Here is a tiny trained network, its code and every weight. The questions are about switching its units off for an input and a class, where a switched-off unit gives its printed mean instead of its output.

import numpy as np


def w(rows, s, z=0):
    codes = np.array(rows[::2]) - 128.0
    scale = np.full(codes.shape[1], s)
    scale[-1] = z or s
    return codes * scale


def f(y):
    return np.maximum(y, 0)


def log_softmax(a):
    a = a - a.max(-1, keepdims=True)
    return a - np.log(np.exp(a).sum(-1, keepdims=True))


def net(x, mask):
    res = np.array(x, float).reshape(1, 2) / 4 @ E
    y = f(res @ A[0][:, :-1].T + A[0][:, -1])
    res = res + np.where(mask, y, B[0][:, -1]) @ B[0][:, :-1]
    return log_softmax(res[-1] @ U[:, :-1].T + U[:, -1])


A, B = {}, {}
E = w([
[73,168,123,54,202,92,172,57,162,55,204],'x0',
[112,148,96,205,113,130,236,95,187,250,153],'x1',
],0.013)
A[0] = w([
[140,132,112,174,88,171,154,165,101,143,95,222],'neuron 1',
[95,173,82,146,124,148,196,89,186,151,199,159],'neuron 2',
[107,188,70,156,178,119,220,78,193,185,171,119],'neuron 3',
[115,171,131,38,168,97,144,98,156,74,199,179],'neuron 4',
[170,106,137,121,61,183,42,217,103,135,51,253],'neuron 5',
[71,136,137,59,255,70,131,77,139,92,173,231],'neuron 6',
[154,83,78,189,79,163,125,150,151,171,95,204],'neuron 7',
],0.0089,0.004)
B[0] = w([
[112,177,187,115,135,127,118,170,134,125,110,181],'neuron 1',
[90,133,79,127,84,101,132,120,155,162,185,214],'neuron 2',
[74,111,80,143,70,84,147,122,144,186,203,234],'neuron 3',
[166,160,73,169,145,244,100,77,112,79,88,231],'neuron 4',
[83,98,233,183,121,177,148,226,74,163,90,223],'neuron 5',
[200,142,28,136,115,209,38,83,126,86,184,251],'neuron 6',
[106,142,191,153,177,81,178,127,184,115,102,196],'neuron 7',
],0.011,0.019)
U = w([
[142,143,177,116,182,117,113,99,138,142,136,109],'0',
[70,162,149,106,111,2,192,111,203,184,161,148],'1',
[151,107,130,82,116,82,146,112,114,153,108,10],'2',
[99,106,143,104,140,83,142,70,115,118,107,30],'3',
[184,183,91,98,179,191,88,86,153,36,109,42],'4',
[99,120,250,153,146,120,150,205,108,151,56,184],'5',
[153,122,169,113,128,189,114,140,64,128,131,255],'6',
[115,133,67,154,89,142,130,83,141,157,175,127],'7',
],0.0081,0.0024)

Each question gives the input, the list of numbers given to net, and the class t.
The units are the neurons (one row each of A and B). Each row of codes is followed by its name. A weight is (code - 128) times the scale printed after its matrix; where a second scale follows, it is the last column's (A, B and U).
mask holds one flag per neuron, in row order. A switched-off neuron (its flag False) gives its mean, the last column of its row in B, instead of its output. The means were averaged over made-up inputs and are rounded, as every weight is.
A unit's drop is (log p(t) with every unit on - log p(t) with that unit switched off) / (log p(t) with every unit on - log p(t) with every unit switched off).
The circuit of an input: a set's keep is (log p(t) with only the set's units on - log p(t) with every unit switched off) / (log p(t) with every unit on - log p(t) with every unit switched off). Starting from all 7 units, units are removed one at a time, each time the one whose removal leaves the highest keep (on an exact tie, the one counted first), for as long as the keep stays at least 0.8.
units of the circuit, in order: the units of the circuit, biggest drop first
unit that matters most: the unit with the biggest drop
k most important neurons: the k neurons with the biggest drops, biggest first
drop when u is switched off: that unit's drop, to one decimal
input [1,3], class 1: units of the circuit, in order -> [neuron 6; neuron 4]
input [0,4], class 1: unit that matters most -> neuron 6
input [0,-4], class 6: 2 most important neurons -> [neuron 7; neuron 6]
input [4,0], class 4: units of the circuit, in order -> [neuron 4; neuron 6]
input [3,0], class 4: units of the circuit, in order -> [neuron 3; neuron 5]
input [0,-6], class 6: 2 most important neurons -> [neuron 5; neuron 7]
input [-1,-5], class 5: 3 most important neurons -> [neuron 6; neuron 5; neuron 4]
input [-1,1], class 5: 2 most important neurons -> [neuron 6; neuron 3]
input [8,1], class 4: 3 most important neurons -> [neuron 4; neuron 6; neuron 5]
input [7,0], class 4: 2 most important neurons -> [neuron 4; neuron 6]
input [-2,-4], class 5: drop when neuron 6 is switched off -> 0.1
input [-4,5], class 1: drop when neuron 4 is switched off -> 0.1
input [-2,1], class 5: drop when neuron 6 is switched off -> 0.1
input [0,-7], class 6: unit that matters most -> neuron 5
